Below are the code and all the weights of a small trained network. Each question names an input and a class and asks about switching units off, where a switched-off unit gives its printed mean instead of its output.

import numpy as np


def w(rows, s, z=0):
    codes = np.array(rows[::2]) - 128.0
    scale = np.full(codes.shape[1], s)
    scale[-1] = z or s
    return codes * scale


def f(y):
    return y / 2 * (1 + np.tanh(0.7978845608 * (y + 0.044715 * y**3)))


def log_softmax(a):
    a = a - a.max(-1, keepdims=True)
    return a - np.log(np.exp(a).sum(-1, keepdims=True))


def net(x, mask):
    res = np.array(x, float).reshape(1, 5) / 4 @ E
    y = f(res @ A[0][:, :-1].T + A[0][:, -1])
    res = res + np.where(mask, y, B[0][:, -1]) @ B[0][:, :-1]
    return log_softmax(res[-1] @ U[:, :-1].T + U[:, -1])


A, B = {}, {}
E = w([
[137,121,121,131],'x0',
[101,82,248,84],'x1',
[217,165,156,131],'x2',
[124,107,136,239],'x3',
[87,157,161,114],'x4',
],0.013)
A[0] = w([
[76,107,193,111,157],'N1',
[174,235,96,106,170],'N2',
[134,107,113,108,194],'N3',
[184,223,36,154,231],'N4',
[72,101,77,114,177],'N5',
[126,79,168,127,108],'N6',
[176,114,235,126,176],'N7',
[115,10,166,135,171],'N8',
[200,184,115,128,161],'N9',
[97,159,115,190,166],'N10',
[90,147,104,129,163],'N11',
[208,96,169,140,150],'N12',
[104,65,188,161,60],'N13',
[193,73,183,145,185],'N14',
[130,46,175,92,173],'N15',
[239,210,191,69,58],'N16',
[170,99,72,219,201],'N17',
[85,115,121,74,137],'N18',
[108,142,37,148,210],'N19',
[89,109,95,61,149],'N20',
[106,45,70,48,173],'N21',
[172,178,182,211,139],'N22',
[82,89,126,191,80],'N23',
[80,70,141,176,73],'N24',
[112,125,212,159,126],'N25',
[142,78,89,171,143],'N26',
[76,159,158,131,102],'N27',
[84,185,103,92,174],'N28',
[162,108,174,96,75],'N29',
[98,221,96,80,253],'N30',
],0.014,0.0052)
B[0] = w([
[105,98,117,132,200],'N1',
[168,34,77,45,193],'N2',
[114,108,201,115,147],'N3',
[158,59,127,112,252],'N4',
[158,148,131,241,182],'N5',
[83,142,96,71,163],'N6',
[103,141,193,61,214],'N7',
[34,29,85,51,199],'N8',
[108,53,137,92,180],'N9',
[178,192,117,189,180],'N10',
[172,101,122,176,154],'N11',
[105,176,187,135,175],'N12',
[106,80,74,63,179],'N13',
[61,139,225,64,187],'N14',
[92,156,140,30,199],'N15',
[153,139,117,95,204],'N16',
[148,111,127,148,228],'N17',
[139,157,191,134,171],'N18',
[199,111,156,185,216],'N19',
[88,112,243,168,178],'N20',
[129,121,229,167,191],'N21',
[133,35,201,193,189],'N22',
[113,166,38,140,175],'N23',
[162,144,2,77,172],'N24',
[103,104,123,112,186],'N25',
[120,77,104,128,174],'N26',
[152,136,96,140,151],'N27',
[167,86,136,158,171],'N28',
[141,203,123,80,161],'N29',
[156,70,142,123,198],'N30',
],0.0076,0.016)
U = w([
[202,99,209,223,254],'0',
[122,51,76,71,188],'1',
[46,79,214,147,118],'2',
[155,219,182,56,4],'3',
[166,133,69,255,16],'4',
],0.0094,0.0043)

Each question gives the input, the list of numbers given to net, and the class t.
The units are the neurons (one row each of A and B). Each row of codes is followed by its name. A weight is (code - 128) times the scale printed after its matrix; where a second scale follows, it is the last column's (A, B and U).
mask holds one flag per neuron, in row order. A switched-off neuron (its flag False) gives its mean, the last column of its row in B, instead of its output. The means were averaged over made-up inputs and are rounded, as every weight is.
A unit's drop is (log p(t) with every unit on - log p(t) with that unit switched off) / (log p(t) with every unit on - log p(t) with every unit switched off).
The circuit of an input: a set's keep is (log p(t) with only the set's units on - log p(t) with every unit switched off) / (log p(t) with every unit on - log p(t) with every unit switched off). Starting from the 12 units with the biggest drops (on a tie, the unit counted first), units are removed one at a time, each time the one whose removal leaves the highest keep (on an exact tie, the one counted first), for as long as the keep stays at least 0.8.
circuit, biggest first: the units of the circuit, biggest drop first
most important unit: the unit with the biggest drop
k most important neurons: the k neurons with the biggest drops, biggest first
drop when u is switched off: that unit's drop, to one decimal
input [4,-8,0,-3,1], class 0: most important unit => N19
input [7,1,7,-3,6], class 3: circuit, biggest first => [N7 N16]
input [3,8,7,4,-3], class 2: 2 most important neurons => [N22 N8]
input [5,4,0,6,2], class 1: circuit, biggest first => [N24 N13]
input [5,-8,-1,1,-6], class 4: circuit, biggest first => [N7 N10]
input [7,4,-1,-8,-5], class 2: 2 most important neurons => [N20 N21]
input [7,1,-6,3,0], class 1: 2 most important neurons => [N8 N24]
input [4,-4,-2,0,4], class 0: drop when N24 is switched off => 0.1
input [6,7,7,-8,-2], class 3: drop when N12 is switched off => 0.0
input [1,3,-1,-6,0], class 2: drop when N22 is switched off => -0.1
input [0,5,0,8,-2], class 1: drop when N21 is switched off => 0.1
